Here is a tiny trained network, its code and every weight. The questions are about switching its units off for an input and a target symbol, where a switched-off unit gives its printed mean instead of its output.

import numpy as np


def w(rows, s, z=0):
    codes = np.array(rows[::2]) - 128.0
    scale = np.full(codes.shape[1], s)
    scale[-1] = z or s
    return codes * scale


def f(y):
    return np.maximum(y, 0)


def softmax(a):
    e = np.exp(a - a.max(-1, keepdims=True))
    return e / e.sum(-1, keepdims=True)


def log_softmax(a):
    a = a - a.max(-1, keepdims=True)
    return a - np.log(np.exp(a).sum(-1, keepdims=True))


def net(x, mask):
    ids = ['Θαεηλμξπσφω'.index(c) for c in x.split()]
    T = len(ids)
    res = E[ids] + P[:T]
    u = 0
    for l in range(2):
        r = res
        for j in range(2):
            rows = slice(4 * j, 4 * j + 4)
            q, k, v = (r @ M[l][rows].T for M in (Q, K, V))
            z = softmax(np.where(np.tri(T) > 0, q @ k.T / 4**0.5, -1e9)) @ v
            o = O[l][rows]
            res = res + np.where(mask[u + j], z, o[:, -1]) @ o[:, :-1]
        u += 2
        y = f(res @ A[l][:, :-1].T + A[l][:, -1])
        res = res + np.where(mask[u : u + 16], y, B[l][:, -1]) @ B[l][:, :-1]
        u += 16
    return log_softmax(res[-1] @ U[:, :-1].T + U[:, -1])


Q, K, V, O, A, B = {}, {}, {}, {}, {}, {}
E = w([
[85,106,180,173,170,90],'Θ',
[179,227,163,113,123,72],'α',
[166,168,79,156,117,224],'ε',
[148,137,195,67,162,180],'η',
[91,106,112,157,202,102],'λ',
[68,119,128,178,168,105],'μ',
[146,141,61,76,149,113],'ξ',
[184,120,255,212,157,125],'π',
[83,109,66,223,132,221],'σ',
[75,106,156,141,191,79],'φ',
[120,106,145,166,200,95],'ω',
],0.016)
P = w([
[81,254,99,145,213,178],'0',
[195,57,144,118,171,90],'1',
[191,58,137,125,156,98],'2',
[199,67,126,136,156,106],'3',
[200,73,120,142,154,115],'4',
[200,76,120,144,144,113],'5',
[210,94,115,145,158,118],'6',
[211,84,114,156,145,126],'7',
[218,91,109,162,145,130],'8',
[199,92,107,158,133,131],'9',
[212,106,107,165,148,142],'10',
[213,99,107,161,144,147],'11',
[211,107,103,169,144,143],'12',
[208,108,105,167,138,150],'13',
],0.006)
Q[0] = w([
[146,115,66,174,150,159],'L0H1',
[137,82,162,117,23,236],'L0H1',
[114,148,73,48,62,224],'L0H1',
[81,76,209,215,184,97],'L0H1',
[86,36,122,124,212,159],'L0H2',
[201,81,116,208,160,253],'L0H2',
[154,139,187,207,177,216],'L0H2',
[125,167,112,92,121,187],'L0H2',
],0.0076)
K[0] = w([
[131,144,50,134,160,167],'L0H1',
[128,1,151,119,74,112],'L0H1',
[167,38,82,92,127,113],'L0H1',
[121,145,204,204,133,167],'L0H1',
[119,85,131,158,228,176],'L0H2',
[159,89,222,225,116,179],'L0H2',
[157,92,182,151,154,145],'L0H2',
[218,136,135,45,124,177],'L0H2',
],0.0096)
V[0] = w([
[188,152,31,78,136,115],'L0H1',
[224,68,112,110,66,44],'L0H1',
[227,135,196,152,186,154],'L0H1',
[77,216,122,92,91,85],'L0H1',
[236,105,218,173,101,140],'L0H2',
[143,2,29,51,176,134],'L0H2',
[178,30,119,132,155,139],'L0H2',
[81,136,66,155,198,136],'L0H2',
],0.0058)
O[0] = w([
[158,91,55,182,157,157,156],'L0H1',
[205,146,201,151,199,197,21],'L0H1',
[198,66,149,148,101,21,254],'L0H1',
[144,215,151,210,70,190,58],'L0H1',
[149,110,222,191,50,99,225],'L0H2',
[193,7,11,100,212,149,103],'L0H2',
[192,2,73,180,154,142,205],'L0H2',
[90,69,75,120,149,76,208],'L0H2',
],0.0053,0.0031)
A[0] = w([
[163,192,42,63,88,180,213],'L0N1',
[37,171,111,110,192,143,187],'L0N2',
[69,101,196,156,63,182,54],'L0N3',
[39,248,129,39,154,130,52],'L0N4',
[105,64,55,157,159,149,214],'L0N5',
[91,112,77,91,124,210,167],'L0N6',
[97,36,158,102,125,90,42],'L0N7',
[134,89,205,28,156,185,96],'L0N8',
[215,196,147,111,95,71,182],'L0N9',
[124,143,185,78,101,126,2],'L0N10',
[203,140,69,127,139,163,207],'L0N11',
[117,94,193,180,223,60,111],'L0N12',
[43,164,82,195,1,161,102],'L0N13',
[61,99,157,218,154,175,153],'L0N14',
[106,57,183,115,94,111,51],'L0N15',
[130,144,55,188,96,202,97],'L0N16',
],0.0084,0.004)
B[0] = w([
[142,198,154,138,117,22,177],'L0N1',
[99,117,78,133,134,135,160],'L0N2',
[87,84,144,86,151,104,146],'L0N3',
[95,139,2,114,70,193,143],'L0N4',
[173,167,163,204,128,137,254],'L0N5',
[160,200,155,150,201,121,163],'L0N6',
[168,170,118,185,61,176,169],'L0N7',
[153,112,178,119,163,247,141],'L0N8',
[165,108,76,103,166,119,186],'L0N9',
[113,109,74,136,73,107,136],'L0N10',
[104,169,174,65,77,72,202],'L0N11',
[15,114,86,165,111,95,234],'L0N12',
[117,107,146,238,146,236,155],'L0N13',
[134,51,111,123,184,61,192],'L0N14',
[153,162,68,135,199,168,152],'L0N15',
[107,157,188,173,125,155,174],'L0N16',
],0.0082,0.0093)
Q[1] = w([
[151,92,130,83,79,125],'L1H1',
[88,56,126,105,200,111],'L1H1',
[105,64,2,103,126,74],'L1H1',
[216,124,93,81,164,141],'L1H1',
[137,149,129,147,37,123],'L1H2',
[208,181,157,139,149,203],'L1H2',
[97,110,25,68,113,52],'L1H2',
[159,194,162,131,75,155],'L1H2',
],0.0099)
K[1] = w([
[96,101,83,84,109,122],'L1H1',
[44,110,68,124,137,147],'L1H1',
[36,184,61,114,136,110],'L1H1',
[119,116,154,93,170,90],'L1H1',
[147,179,140,113,130,98],'L1H2',
[182,68,248,104,157,68],'L1H2',
[80,178,58,92,157,154],'L1H2',
[158,146,184,118,159,88],'L1H2',
],0.014)
V[1] = w([
[187,127,63,163,181,184],'L1H1',
[124,202,49,163,86,185],'L1H1',
[91,177,77,126,244,115],'L1H1',
[45,82,114,32,111,95],'L1H1',
[47,130,157,140,1,182],'L1H2',
[118,100,186,105,107,95],'L1H2',
[149,123,24,89,120,190],'L1H2',
[209,139,124,88,55,111],'L1H2',
],0.0086)
O[1] = w([
[225,147,254,186,111,225,188],'L1H1',
[210,57,228,100,142,100,250],'L1H1',
[104,164,243,148,67,84,234],'L1H1',
[35,160,126,45,184,105,35],'L1H1',
[165,63,34,65,139,28,120],'L1H2',
[48,96,44,142,97,138,46],'L1H2',
[162,170,193,104,224,135,143],'L1H2',
[149,173,63,203,155,178,47],'L1H2',
],0.0067,0.015)
A[1] = w([
[79,81,82,173,97,91,131],'L1N1',
[75,52,68,168,188,80,164],'L1N2',
[113,74,181,82,206,179,57],'L1N3',
[154,105,151,62,108,172,50],'L1N4',
[124,74,68,66,121,48,53],'L1N5',
[124,68,104,194,98,168,181],'L1N6',
[110,68,100,94,66,190,145],'L1N7',
[106,103,189,130,142,176,2],'L1N8',
[124,86,126,2,161,50,53],'L1N9',
[123,78,34,105,79,133,34],'L1N10',
[150,160,173,130,150,136,50],'L1N11',
[61,74,114,42,175,107,93],'L1N12',
[159,143,137,46,128,40,103],'L1N13',
[137,109,167,156,163,83,129],'L1N14',
[155,156,121,143,130,84,176],'L1N15',
[173,156,181,122,169,109,85],'L1N16',
],0.0099,0.0071)
B[1] = w([
[105,207,129,43,147,146,145],'L1N1',
[227,209,145,142,46,143,148],'L1N2',
[137,212,69,113,186,189,172],'L1N3',
[182,180,217,160,75,189,142],'L1N4',
[165,35,64,97,117,254,144],'L1N5',
[69,126,130,52,174,94,185],'L1N6',
[128,151,200,167,66,18,140],'L1N7',
[109,176,90,156,165,192,176],'L1N8',
[225,145,224,192,207,70,176],'L1N9',
[138,82,197,161,243,107,132],'L1N10',
[105,98,66,117,120,154,200],'L1N11',
[146,19,137,140,147,87,147],'L1N12',
[76,105,130,17,61,167,202],'L1N13',
[111,132,75,171,94,186,250],'L1N14',
[143,123,55,102,154,93,188],'L1N15',
[78,116,50,129,117,121,255],'L1N16',
],0.0083,0.026)
U = w([
[102,165,70,33,56,117,185],'Θ',
[133,117,62,131,157,156,50],'α',
[170,121,168,149,120,122,64],'ε',
[7,108,95,95,126,171,129],'η',
[74,110,126,154,228,81,193],'λ',
[140,140,150,139,54,172,1],'μ',
[81,105,153,254,187,126,121],'ξ',
[167,230,205,119,154,185,100],'π',
[63,155,236,166,76,84,227],'σ',
[242,231,139,229,137,37,194],'φ',
[66,49,71,154,96,87,101],'ω',
],0.0075,0.0074)

Each question gives the input, a string of symbols that net reads in full, and the target symbol t.
The units are the heads (4 rows each of Q, K, V and O) and the neurons (one row each of A and B). Each row of codes is followed by its name. A weight is (code - 128) times the scale printed after its matrix; where a second scale follows, it is the last column's (O, A, B and U).
mask holds one flag per unit, layer by layer, with each layer's heads first. A switched-off unit (its flag False) gives its mean, the last column of its rows in O or B, instead of its output. The means were averaged over made-up inputs and are rounded, as every weight is.
A unit's drop is (log p(t) with every unit on - log p(t) with that unit switched off) / (log p(t) with every unit on - log p(t) with every unit switched off).
most important unit: the unit with the biggest drop
top k neurons: the k neurons with the biggest drops, biggest first
k most important neurons of layer l: the k neurons of layer l with the biggest drops, biggest first
which heads matter: for each layer, one digit per head in row order, 1 if its drop is at least 0.15 and else 0, layers parted by /
input σ ε η ξ ω σ ξ π α, target Θ: top 2 neurons : (L1N13, L0N5)
input π μ ω σ η φ π η μ, target Θ: 3 most important neurons of layer 1 : (L1N1, L1N2, L1N5)
input ξ η η ξ π, target ξ: most important unit : L1H2
input φ η σ ξ ω, target λ: 3 most important neurons of layer 0 : (L0N4, L0N2, L0N12)
input Θ λ Θ μ ω α ξ α ε η μ σ φ, target ε: top 2 neurons : (L1N9, L1N5)
input λ π η ε Θ ω ξ φ, target η: which heads matter : 01 / 11
input η μ λ μ ε α ξ λ η λ η ξ, target φ: top 3 neurons : (L0N12, L0N14, L1N13)
input μ λ ξ ε ω ω φ φ, target π: top 3 neurons : (L1N9, L0N4, L1N13)
input η ε λ ω λ ξ ω ε ξ ξ ε ξ ε ε, target φ: top 3 neurons : (L1N13, L0N11, L0N1)
input ξ λ ξ ξ σ ξ λ μ η η φ α ω, target ξ: top 2 neurons : (L0N4, L0N1)
input μ λ σ π σ ε λ, target π: 3 most important neurons of layer 0 : (L0N4, L0N2, L0N13)
input σ α ε λ σ φ π, target μ: which heads matter : 11 / 11
input Θ ω ε ξ ξ ξ η α α ε, target φ: top 2 neurons : (L1N13, L0N1)
input ω ω Θ ω Θ λ η ε σ, target ξ: top 2 neurons : (L1N13, L0N5)
input σ σ ξ μ λ ω φ π Θ μ α μ φ, target μ: top 2 neurons : (L0N13, L0N4)
input η σ ξ μ λ, target φ: top 2 neurons : (L1N2, L0N4)
input η α ε ξ σ ξ λ, target φ: most important unit : L0H1
input φ η μ, target λ: top 4 neurons : (L1N9, L0N4, L1N12, L0N2)
input π σ η, target σ: top 3 neurons : (L0N8, L1N7, L0N14)
input Θ ξ ξ φ ε η σ ξ η σ π ε π, target ε: most important unit : L1N9
input φ λ π μ α ξ ε ξ ξ Θ Θ, target λ: top 3 neurons : (L1N9, L0N4, L0N2)
input ε μ ε Θ ξ μ σ π π Θ Θ, target ω: 3 most important neurons of layer 0 : (L0N4, L0N13, L0N12)
input α μ μ ε Θ φ ε ε α ξ λ, target α: top 3 neurons : (L0N4, L1N16, L0N9)
input η α σ ξ λ Θ μ ε ω, target φ: which heads matter : 10 / 11
input α ε ω Θ ξ η ξ ε σ μ η Θ η, target π: 2 most important neurons of layer 0 : (L0N8, L0N12)
input ξ ε λ π η Θ ξ λ π ε α, target Θ: 3 most important neurons of layer 0 : (L0N5, L0N9, L0N16)
input η φ Θ, target φ: most important unit : L0N4
input ξ ε Θ σ φ ε α ε λ λ ξ η λ, target ξ: 2 most important neurons of layer 0 : (L0N4, L0N12)
